Below is a small trained network, with its code and all its weights. Each question gives an input and a class and asks what happens when units are switched off, that is, made to give their printed mean instead of their output.

import numpy as np


def w(rows, s, z=0):
    codes = np.array(rows[::2]) - 128.0
    scale = np.full(codes.shape[1], s)
    scale[-1] = z or s
    return codes * scale


def norm(h):
    return h / np.sqrt((h * h).mean(-1, keepdims=True) + 1e-5)


def f(y):
    return y / 2 * (1 + np.tanh(0.7978845608 * (y + 0.044715 * y**3)))


def log_softmax(a):
    a = a - a.max(-1, keepdims=True)
    return a - np.log(np.exp(a).sum(-1, keepdims=True))


def net(x, mask):
    res = np.array(x, float).reshape(1, 8) / 4 @ E
    u = 0
    for l in range(3):
        y = f(norm(res) @ A[l][:, :-1].T + A[l][:, -1])
        res = res + np.where(mask[u : u + 5], y, B[l][:, -1]) @ B[l][:, :-1]
        u += 5
    return log_softmax(norm(res)[-1] @ U[:, :-1].T + U[:, -1])


A, B = {}, {}
E = w([
[84,243,49],'x0',
[254,173,142],'x1',
[74,223,196],'x2',
[40,145,207],'x3',
[83,97,186],'x4',
[34,228,77],'x5',
[70,149,43],'x6',
[171,209,200],'x7',
],0.0042)
A[0] = w([
[203,72,254,113],'0.n0',
[40,99,111,98],'0.n1',
[69,160,150,102],'0.n2',
[121,205,94,80],'0.n3',
[117,170,144,2],'0.n4',
],0.0076,0.0052)
B[0] = w([
[189,131,186,251],'0.n0',
[2,57,71,165],'0.n1',
[74,116,120,145],'0.n2',
[176,177,197,146],'0.n3',
[101,177,108,81],'0.n4',
],0.0074,0.0029)
A[1] = w([
[176,93,218,84],'1.n0',
[67,61,90,59],'1.n1',
[138,159,143,2],'1.n2',
[142,137,252,131],'1.n3',
[255,160,68,119],'1.n4',
],0.0058,0.0051)
B[1] = w([
[191,159,167,165],'1.n0',
[26,156,79,124],'1.n1',
[139,253,52,41],'1.n2',
[157,79,150,225],'1.n3',
[69,18,69,254],'1.n4',
],0.0056,0.0018)
A[2] = w([
[107,42,105,190],'2.n0',
[137,32,197,254],'2.n1',
[102,41,255,163],'2.n2',
[141,69,13,158],'2.n3',
[73,206,28,139],'2.n4',
],0.0073,0.0062)
B[2] = w([
[127,70,95,195],'2.n0',
[192,95,2,254],'2.n1',
[228,208,52,200],'2.n2',
[131,32,179,184],'2.n3',
[174,169,196,171],'2.n4',
],0.0082,0.0072)
U = w([
[63,70,149,1],'0',
[203,138,122,123],'1',
[69,228,161,148],'2',
[226,98,115,205],'3',
[62,60,5,183],'4',
],0.012,0.0075)

Each question gives the input, the list of numbers given to net, and the class t.
The units are the neurons (one row each of A and B). Each row of codes is followed by its name. A weight is (code - 128) times the scale printed after its matrix; where a second scale follows, it is the last column's (A, B and U).
mask holds one flag per neuron, layer by layer. A switched-off neuron (its flag False) gives its mean, the last column of its row in B, instead of its output. The means were averaged over made-up inputs and are rounded, as every weight is.
A unit's drop is (log p(t) with every unit on - log p(t) with that unit switched off) / (log p(t) with every unit on - log p(t) with every unit switched off).
The circuit of an input: a set's keep is (log p(t) with only the set's units on - log p(t) with every unit switched off) / (log p(t) with every unit on - log p(t) with every unit switched off). Starting from the 12 units with the biggest drops (on a tie, the unit counted first), units are removed one at a time, each time the one whose removal leaves the highest keep (on an exact tie, the one counted first), for as long as the keep stays at least 0.8.
units of the circuit, in order: the units of the circuit, biggest drop first
k most important neurons: the k neurons with the biggest drops, biggest first
top k neurons in layer l: the k neurons of layer l with the biggest drops, biggest first
drop of u: that unit's drop, to one decimal
input [-7,-2,2,-4,-2,6,6,4], class 2: 2 most important neurons => (2.n1, 1.n4)
input [3,0,-6,8,-7,2,4,6], class 2: units of the circuit, in order => (2.n1)
input [2,3,5,-7,-3,-4,-2,-3], class 4: units of the circuit, in order => (1.n4, 2.n4)
input [8,1,3,-7,-1,-3,-2,7], class 2: units of the circuit, in order => (2.n1, 2.n0, 2.n3)
input [2,-7,4,-6,-8,-1,-2,-3], class 0: units of the circuit, in order => (2.n2, 2.n1, 2.n3)
input [3,-8,4,-8,-5,7,-8,1], class 2: top 2 neurons in layer 2 => (2.n1, 2.n2)
input [5,4,8,3,8,2,8,-5], class 2: 2 most important neurons => (2.n1, 2.n4)
input [-5,8,8,-5,-3,7,4,-6], class 2: top 2 neurons in layer 0 => (0.n3, 0.n0)
input [4,2,3,-6,3,2,8,5], class 2: units of the circuit, in order => (2.n1, 2.n2)
input [8,7,-1,7,-8,-1,4,-5], class 2: top 3 neurons in layer 2 => (2.n1, 2.n2, 2.n0)
input [4,7,7,-6,-6,0,-3,5], class 2: drop of 2.n1 => 0.7
input [5,-5,1,6,-5,2,-5,2], class 2: drop of 2.n1 => 0.1
input [-6,6,8,6,-6,5,6,3], class 2: drop of 2.n1 => 0.2
input [-2,2,5,-5,5,8,0,2], class 2: top neuron in layer 2 => (2.n1)
